Below is a small trained network, with its code and all its weights. Each question gives an input and a class and asks what happens when units are switched off, that is, made to give their printed mean instead of their output.

import numpy as np


def w(rows, s, z=0):
    codes = np.array(rows[::2]) - 128.0
    scale = np.full(codes.shape[1], s)
    scale[-1] = z or s
    return codes * scale


def f(y):
    return np.maximum(y, 0)


def log_softmax(a):
    a = a - a.max(-1, keepdims=True)
    return a - np.log(np.exp(a).sum(-1, keepdims=True))


def net(x, mask):
    res = np.array(x, float).reshape(1, 3) / 4 @ E
    y = f(res @ A[0][:, :-1].T + A[0][:, -1])
    res = res + np.where(mask, y, B[0][:, -1]) @ B[0][:, :-1]
    return log_softmax(res[-1] @ U[:, :-1].T + U[:, -1])


A, B = {}, {}
E = w([
[104,170,135,106,103,250,140],'x0',
[43,171,84,143,122,78,147],'x1',
[119,125,93,180,178,135,83],'x2',
],0.013)
A[0] = w([
[44,201,96,147,211,162,139,26],'neuron 1',
[132,129,80,186,175,193,132,49],'neuron 2',
[100,138,115,85,83,168,212,119],'neuron 3',
[78,160,3,180,95,195,154,139],'neuron 4',
[190,105,93,29,133,105,145,243],'neuron 5',
[118,158,87,101,105,88,181,136],'neuron 6',
[70,153,144,147,132,212,81,55],'neuron 7',
[102,63,68,184,159,73,155,252],'neuron 8',
[148,123,52,40,139,222,146,126],'neuron 9',
[171,118,182,129,86,94,162,74],'neuron 10',
[136,107,120,126,185,107,83,125],'neuron 11',
[222,45,127,142,148,69,148,210],'neuron 12',
[152,72,221,101,87,197,108,164],'neuron 13',
],0.011,0.0031)
B[0] = w([
[105,105,142,130,2,86,80,224],'neuron 1',
[113,67,233,137,151,89,73,190],'neuron 2',
[97,135,75,71,191,136,97,221],'neuron 3',
[47,65,47,51,21,121,65,251],'neuron 4',
[229,66,127,138,31,108,246,194],'neuron 5',
[107,155,247,78,219,141,138,184],'neuron 6',
[123,65,159,94,79,169,133,226],'neuron 7',
[90,201,104,148,177,41,159,239],'neuron 8',
[138,82,123,174,187,205,175,243],'neuron 9',
[104,152,134,64,4,146,199,170],'neuron 10',
[231,188,87,173,148,182,108,181],'neuron 11',
[141,87,66,164,76,59,161,242],'neuron 12',
[221,139,151,178,137,225,83,255],'neuron 13',
],0.0079,0.0099)
U = w([
[159,74,118,130,2,85,92,157],'0',
[169,123,153,189,138,217,87,7],'1',
[224,122,57,235,182,105,68,251],'2',
[115,57,184,227,163,206,22,1],'3',
[78,212,227,91,156,6,170,69],'4',
[73,201,68,57,124,180,123,189],'5',
[57,230,81,187,207,54,50,12],'6',
],0.0082,0.0028)

Each question gives the input, the list of numbers given to net, and the class t.
The units are the neurons (one row each of A and B). Each row of codes is followed by its name. A weight is (code - 128) times the scale printed after its matrix; where a second scale follows, it is the last column's (A, B and U).
mask holds one flag per neuron, in row order. A switched-off neuron (its flag False) gives its mean, the last column of its row in B, instead of its output. The means were averaged over made-up inputs and are rounded, as every weight is.
A unit's drop is (log p(t) with every unit on - log p(t) with that unit switched off) / (log p(t) with every unit on - log p(t) with every unit switched off).
The circuit of an input: a set's keep is (log p(t) with only the set's units on - log p(t) with every unit switched off) / (log p(t) with every unit on - log p(t) with every unit switched off). Starting from the 12 units with the biggest drops (on a tie, the unit counted first), units are removed one at a time, each time the one whose removal leaves the highest keep (on an exact tie, the one counted first), for as long as the keep stays at least 0.8.
units of the circuit, in order: the units of the circuit, biggest drop first
unit that matters most: the unit with the biggest drop
top k neurons: the k neurons with the biggest drops, biggest first
drop of u: that unit's drop, to one decimal
input [6,-4,-8], class 1: units of the circuit, in order	neuron 13
input [2,-5,-3], class 1: units of the circuit, in order	neuron 13; neuron 4
input [1,2,-7], class 5: top 3 neurons	neuron 3; neuron 8; neuron 2
input [0,-3,2], class 2: units of the circuit, in order	neuron 4; neuron 7
input [-2,0,2], class 2: top 2 neurons	neuron 4; neuron 6
input [4,1,6], class 0: top 4 neurons	neuron 4; neuron 1; neuron 13; neuron 6
input [1,8,7], class 0: top 3 neurons	neuron 1; neuron 4; neuron 3
input [-7,5,0], class 4: top 2 neurons	neuron 6; neuron 13
input [1,-7,-6], class 1: top 4 neurons	neuron 13; neuron 4; neuron 1; neuron 9
input [1,3,-6], class 5: top 3 neurons	neuron 8; neuron 3; neuron 2
input [8,0,2], class 3: top 2 neurons	neuron 9; neuron 2
input [-3,8,0], class 4: top 3 neurons	neuron 6; neuron 13; neuron 3
input [-2,-5,2], class 2: top 4 neurons	neuron 4; neuron 1; neuron 7; neuron 11
input [2,-6,-6], class 1: unit that matters most	neuron 13
input [3,0,-1], class 1: drop of neuron 12	0.2
input [8,6,2], class 0: drop of neuron 1	1.0
input [2,-8,-8], class 1: drop of neuron 1	0.1
